Each row is followed by its group and then its class within the group.
[ 12  14  -3   2  -9  16 -21   0 -15  23 -18  -6  31 -26 -32  -9  24  -7
 -37 -16  22 -12  29  -4  -5  -7 -13  10  24  16  27  26 -16   5  17  -3
  -6   3  17 -54 -32 -13   0 -24   8  -8  33   2   1  -4 -14   8  11   3
 -23 -25  14]	q836 > R
[ 15  13 -17   1  -5  -1  -7  10 -15 -13 -28  -5  33  -9 -34  -1  46 -15
 -17  -7 -31  19  -1  -9   5   1 -10  -5  24  39  22  43  31   4  29  20
  38 -11  21 -38 -39  12  13 -39  14  10   1  11   3  51 -11  24   5   8
   0 -20  36]	q836 > H
[ 12 -20   1   1 -17   8 -16   9 -14  -6 -20  -1  34 -23 -27   1  55 -11
 -15 -18   7   4  19  -7   5 -13 -22 -10  19  14  33  36  -4  -3  20   1
  -7 -17  12 -26 -13  12  -2 -10   9   8  37   8  -9  -4  -5  13  10   0
   4  -2  24]	q836 > R
[  5  12   4   6  -2  19  14   1 -29  13 -20  -4   2  -8   7  -2  24  -3
 -11 -18  23   4  32   6   0  -7  -4   5   0  34 -43  20  -9   1   5 -17
  14  11   8 -23 -10  -5  -2 -39  -1  12   7  -1   2  -9 -11  25 -11 -15
 -23 -13  32]	q836 > Z
[ -4   0   6  -3  -5   0   4  -9   9  27  -2   3  -1   2  23   1  12 -24
   0 -16   1  -1  11  -1   2  -4   1   2  17  43   4 -11 -26 -17   7  16
  29  -2   2 -29   3   2 -11  -3   4  13  10  15  -3 -12 -15  15   0   1
  -5   0   5]	q836 > H
[-19 -20  -5   3  10 -13   7  -8  43  -8  59  12 -48  20  18   2 -32  14
  21  12 -25  -5 -40   4   8   3  17   2 -10 -43  30 -80   1  -8 -14  21
 -11  26 -16  64  31  16  12  61  -1 -10  -3  -7  -1  11  31 -49  -4  10
  45  37 -65]	q841 > V
[  0  -1   6 -15  -1 -10 -14   9 -17 -16  -2 -12  45   7 -37  -4  -3   0
   6 -13 -17  10 -31 -25   9   8 -10  12  13 -34  68  47  26  16  -3  14
 -14  -8   0 -10 -15   1  -8 -15   7 -22 -13   3  14  -8  -1  -4   9   5
   6 -38   3]	q199 > J
[ -4 -18 -12  -4   3  -6  -7  -3 -10 -14 -11  -6  17  -3 -31   9 -28  14
  -7   5   3  11 -31  -2  -6  10  -8   8  -7 -20  38  18  -4  16  -4  22
 -44  19  -2   4  -1  -9   8  14  -2  -9   1   3 -12   6   7 -23  11   1
 -17 -16   4]	q199 > C
[  4 -16   6   8 -12  13 -10  -5  -3   5 -15  -7  17 -16 -16  -6  35 -11
  -7 -20 -14  -7  39  -1  12  -2 -15  -2  17  -1  24  19  -6  -9  11  18
   9   2   2 -17 -12   7 -15 -12   8  -3  17 -14  -8  -7   3  12   7  -4
  12  -7  -3]	q836 > R
[  9  14  12   1  -3  15   4   4 -22  33 -10   5  18 -12   7  -6  12 -18
  -9  -9  10  11  43  -4  -4  -5  -1  -4   5  29 -18  19   1   1  26  -8
  27   1   5 -56 -21  -8  -3 -56  -5   5  24   8  11  -5 -27  35   6   6
 -23 -21  33]	q836 > R
[  9  20   8   4 -16  26 -17  13 -19  18 -37   6  27 -29 -27  -4  78   0
  34 -10  -1  -1  52   4 -14 -12 -16  -6  33  48 -16  29   5 -11  22  -3
  28 -12  20 -39  -1  -6  11 -27   6  36  36   5   4 -12  -6  22  -2 -10
   3  -4  30]	q836 > R
[  2   2  -9 -10   3 -17   5 -17  -8 -21 -10 -12  34   6 -38  -5 -27   7
  -6  12 -15   8 -54  -6  -7   0 -17   1 -11  -6  71  32  12  27   2  22
  -6  17 -22 -15  -8   0  18 -15   0 -14 -11  23  22  -2   7 -18  10  33
 -19 -47  11]	q199 > J
[-11  -5   1  15   2  -4 -11  10  -3 -49 -10   6  18  -6 -33   8  17  -5
   0  18   8   7 -45  -3  13   1   0  -3   2 -46  30  51  13  23 -12 -10
 -37  -6  -5  68   8  15  18  57   0 -14 -14   6   1   4  13 -39   3   3
  26   7   3]	q199 > C
[ -2  -5   4  -4   2 -23   3   2 -23 -21 -11   1  37  -1 -31  12 -16   4
  -2  33 -24  11 -58   1  -2   8 -31   4 -11  14  32  70  38  20   5  14
   9   3   2 -10 -10 -13  10 -29   4 -30 -19  18  17   6  -4 -21   7  19
 -21 -31  12]	q199 > J
[ -6   3  12  11  -9  -6  -7   3  16   7 -15   8   5 -25 -17  17  84 -11
  -7 -16 -34   1  25  -9   4 -13 -19  -7  37  45  23   5  23 -15  18  37
  44 -18   5 -42  -1   8   9 -12   2  13  42   8  -9   7 -10   7  11  -4
  22  11   1]	q836 > H
[  8   9  -6   5  -7  27  11 -15  10  30 -24   1  -7 -14  11  11  33   3
 -10 -15  13 -12  35  17   6  -2 -11   2  10  60 -34   3  -4  -9  21 -15
  36  11  -5 -41  -8 -14   3 -28   3  21  24  -4   3   4  -6  17   4   1
 -25  -5  23]	q836 > Z
[ -5  -4  -9 -15   4 -28  24 -19  15  -7  40   8 -47  36  35   8 -61   9
  28  20  -7   4 -38  14  17  15  10  -3 -22  10 -46 -34  19  -8 -18  17
   5  15 -10  21  14   6   3 -13 -18  -1 -37   6   2   9 -16 -10  -8  -3
  -3   7 -24]	q841 > B
[-12   3  10   0  -4 -29  11  -9  15  -3  30   7 -37  21  28   5 -23  -3
  31  13 -16  -3 -19   2  12 -14  13  -5  -9 -24 -28 -25   8  -5  -9   9
   8  -7 -18  27  14   9   0  16 -12  -4 -30   3  12  10   3  13 -10  -7
  19   5 -26]	q841 > B
[ 21   4   1   2  14 -30  17  -1   4   8  32  -3 -24  40  21  -3 -45   6
  22  13  -5   5 -23   4  -4   9   7  -3  -2  -6   3 -34   1   0  -9   2
   6  20 -10  16  10  -1   8 -16 -17  -7 -20   0  -1  -2   4  -3  -6 -10
  -5   9 -34]	q841 > V
[ -3   0  10  -4   4  -9  24 -18   3 -11  19   3 -28  25  28  10 -60  14
  24  20 -13  11 -32   4  -1   1  12  19 -18   3 -33   0  13   9 -10  41
   9  13 -19  31  10   4   1  -8   8   6 -45  -2   8   6   5 -20  -3   6
 -16   6   8]	q841 > B
[ 12  25   3  -3   1  -3  -5  24  -4   7 -27   1  12  -9 -18   9  51  -8
  -3 -19 -22   1  11  -1  12  -7 -10  -8  21  40  11  35  24  -7   6  17
  46 -28   7 -32  -8  -1   3 -34   3   5   2   5  -2  -1 -11  17   6  -3
   2   3  10]	q836 > Z
[ -3   9   1  -1  10 -16  35  -5  12  -5  29   5 -44  37  28  13 -55   8
  35  45 -47  21 -57  16   3  11  16   0 -23  24 -52 -16 -42  10 -11   8
  34   7 -21  31  32  11  12  -6 -17   3 -41  -1  14   8  13 -18  -4  16
 -21  -3  -5]	q841 > F
[  2  10  -1  -8   2 -15   1  17  -8 -47 -28   0  24   8 -50  14  -4   5
  -3  28 -77   6 -58   3   7   5 -13  -6 -10   2  58  57  40  20  -1  14
  -1  -4  -3   8   8   1  19   0   9 -15 -27   6  10  -3  11 -24   9  20
   7 -27  12]	q199 > J
[  8  12 -10   2 -12  14 -20   4 -15  12 -30  13  29 -25 -26  -4  29 -11
 -26 -15   5  -2  29   4  -3  -7 -23   1  18  31  -2  35   5  -1  13   1
  14 -16  17 -43 -11  -6   2 -28  -8  13  16   4  -3  -6 -18  20   6  11
  -7 -45  32]	q836 > R
[   8    6  -11   -6    5    2    0  -16   14   70    9  -18    6   -6
   15  -18  -13   -7   -4  -17   -2    5   42    4   -6    2  -13    2
    1   78   57  -32  -12    1   16   11   68   34   15 -105  -24  -19
   -4 -100  -14   16   47    1   -3    6  -17   30   16   -1  -32  -33
    7]	q836 > H
[ -3  -4 -10  22   2  -4  -7   2 -15 -37  -7  -2  34   7 -28   5 -30   8
  -5  12  -3  -9 -39 -10   4  -7  -1   7 -25 -52  46  51   8  26 -17 -14
 -32  -5 -12  40  -8   8  -4  23   5 -20 -53   5   5   8  18 -39   0  21
  -7 -20   1]	q199 > C
[ -2  21  -2 -20  -6  -2   3  -7  -8  29 -11 -13   6  19  -8  -2  -8   0
  -4   3 -14  34   0  -3   2   6 -22  14  -5  68   8   0   6 -13  24  18
  43  11  14 -62  -7  -9   9 -71   6  15  12   4  17  11  -2  19  13   1
 -36 -21  29]	q836 > Z
[ -2   5 -11 -11   6  -4   8   4 -25  10  -1 -22  27  -3 -29 -22 -52  -8
  -3   8  -1   7 -35  -6 -14   2 -13   7 -27  14  27  43   6  25   9   1
   0  21   1 -28  -6  -6  -2 -39  -4  16 -10   6   3  12  -4   5  14  16
 -38 -47  34]	q199 > J
[ 12   5   2   2 -11  20  -9  -4  -2  35 -13 -11   9 -14   6  -2  21 -25
 -10 -31  39 -11 -18   3   5   3   1  12   4  17 -21  -5  -4  -8  11 -12
  18 -10   6 -50 -24 -18 -17 -36  -8   6  44  12  -4  -8 -11  31   3 -17
  -4  -1   5]	q836 > Z
[ -1  15   8   8 -11  26  13  16   1 -19 -10  10   1 -26  14   6  58 -16
 -18  -7 -15  -2  26  12   0  -4  -9  12  33  45 -29  14   3  -8  18   8
  36 -26   9 -32  -9   1  -4 -24  -2  24  24   2  -6  -6 -18  23   5 -10
  -6  -7  18]	q836 > H
[  1  -9 -15 -10   8 -10 -11   0  -2  11  15 -23  28  -6  -6  -7 -39  11
 -16  -1  24  -1 -20 -14   4  -2  -9   0 -33 -40  38  -5 -18  19 -12   2
 -35  24   4   3  -3  10  -6  13   6 -20   5 -16   0   3   9 -20   7   8
 -10 -21 -11]	q199 > C
[ -9  -6   6  -7   1 -15  22 -10  17   1   4   2 -52  24  24  10 -35   3
  19  16 -30   2 -32  -9   6  20   0  -1  -4  10 -26  -9  16   1 -12  13
  30  11 -14   4  21  13  10   5  -8  -4 -28  19   3  11   7  -6  -6   6
  -1   7 -13]	q841 > B
[ 11  16   7 -22   3   0   4   1 -12   4 -25  -4  24  -6 -14 -13  20  -4
 -11  -4 -24   9  -1   2  -2 -10 -13   1  11  54  -3  52  27   4  18  26
  46   9   3 -49 -15  -2  16 -59  -1   2   5  13   4  19 -23  25   9  16
 -28 -28  40]	q836 > H
[ -7 -10   3   0  17 -15 -39  -3   7 -16  16   2 -28  28   6   1 -40  14
  18  32 -26   6 -53   2   8   7   2  17 -22   7 -43 -10  14  11  -9   0
   3   9 -13  40   7  -4  15  15  -9   0 -48   5   6   9   5 -22   1   0
  -9   7 -27]	q841 > B
[  6  24  20   3  -7  12   9   5 -28  12 -37 -10  41 -11 -21   2  29  -8
 -16 -18  -2  -2  24   3  -1  -2 -23  -2  14  51 -14  58   6  26  23  -2
  46 -10  12 -44 -19  -7  -5 -49  -1  13   5  12   5  -6 -12  21  13  -7
 -26 -26  47]	q836 > Z
[  2  10  10 -21 -13  14  -2  22 -15  12  -7   0   6 -12 -22   6  38 -13
   7 -11  -3 -11  55  -2   6  -9  -6  -1  17  31 -26  28   6 -11  14  12
  21 -19   4 -31 -12  -5   4 -36   3  16   2   5   0 -12  -8  37  -7  -8
 -10   7  15]	q836 > H
[ -7 -28 -16   0  10 -44   7 -18  52  11  48   5 -46   8  14  -8 -33   7
  14  10 -18  -2 -24   0   6   4   5   7  -9 -28  51 -83 -22   2   1  20
 -15  60   2  14  24   6  12  46   2  -3   8  -8 -16  22  19 -19   5  14
  30   6 -51]	q841 > V
[ -7  16  15   0   7   0  10   3   3   8  -8  10  15   2  14   5  18  -8
   2  -8  -9  -6  17  12   1   1  -7   5  13  41 -31  20  15 -11  17  15
  45 -15   0 -37  -5   5 -11 -57  -7  25  -7  21   6  -6 -16  15  -3 -12
 -17  -4  39]	q836 > H

Each row is followed by its group and then its class within the group.
[  1  36 -12  -5 -10  44  21 -10  -1  44  21 -17  -2 -15  30 -27  27   6
 -26  34  17   4  -3  39   0 -29 -13 -16 -96 -45 -35  10 -22  20  13  43
 -55  22  -6  32  -2   0  10 -74  20 -11  33   6  -1   0 -10  -1  19  31
  19  13  -3]	N > Q689
[-24 -63  15 -48   0  10  15 -72  -5  11  35 -36  37 -19  -2 -16  23   9
 -63  40  10 -11   0  10   4 -57  33 -99 -21 -58 -58 -11 -53  -4 -38   0
 -31   2  16  27  16   3  15  -7  19 -28  44  37 -11  -4 -13  41  26  40
 -32  17  -3]	X > q308
[-36 -46   7  11  19  36 -19 -88  -6  20  23 -45  16 -16  22 -30   5 -13
 -59  37  11  -6  16 -28 -12 -52  44 -59 -34 -54   1  13 -26  -2  -5  26
 -41 -47  63  43  39 -20  20  11   7 -11  33  20  -2 -13 -11  -7  19  22
 -10  24 -23]	X > q93
[-33 -85  17 -24 -10  -6   1 -73  -4 -25   5 -43  50  14 -17 -14  -1  -2
 -22   4  -4  -5   5 -50   6 -21  49 -34  48 -26  12  -2 -33   3 -25   2
  -3 -43  35  10  25  -4   0  14   0 -15   9  -7  -5   2   0  -3   1   4
 -32  28 -35]	X > q93
[ -40   20  -19   -3    6   56  -22  -20   23   57   38  -33   -6  -25
   43  -21   16    5  -15   26   19    6   10   12   -1  -71    3  -55
 -110  -33  -31   13  -35   10   17    9  -42   22   15   16   12  -19
   -4  -13  -10  -15   30   25  -32   10  -26    2   31   25   -6    8
    1]	N > q763
[-46  21 -13  -7 -13  14 -13  -6   4  28  16 -41  18 -23  53 -20   5  -4
  19  24  18   8 -51 -10  14 -41   4  -6 -83  -3  -1  30 -19  31  20 -51
 -24  -7 -11 -14  19 -17 -18   4 -23   1 -12  33 -40  21 -18  -6  34  10
  12   8   1]	N > q41
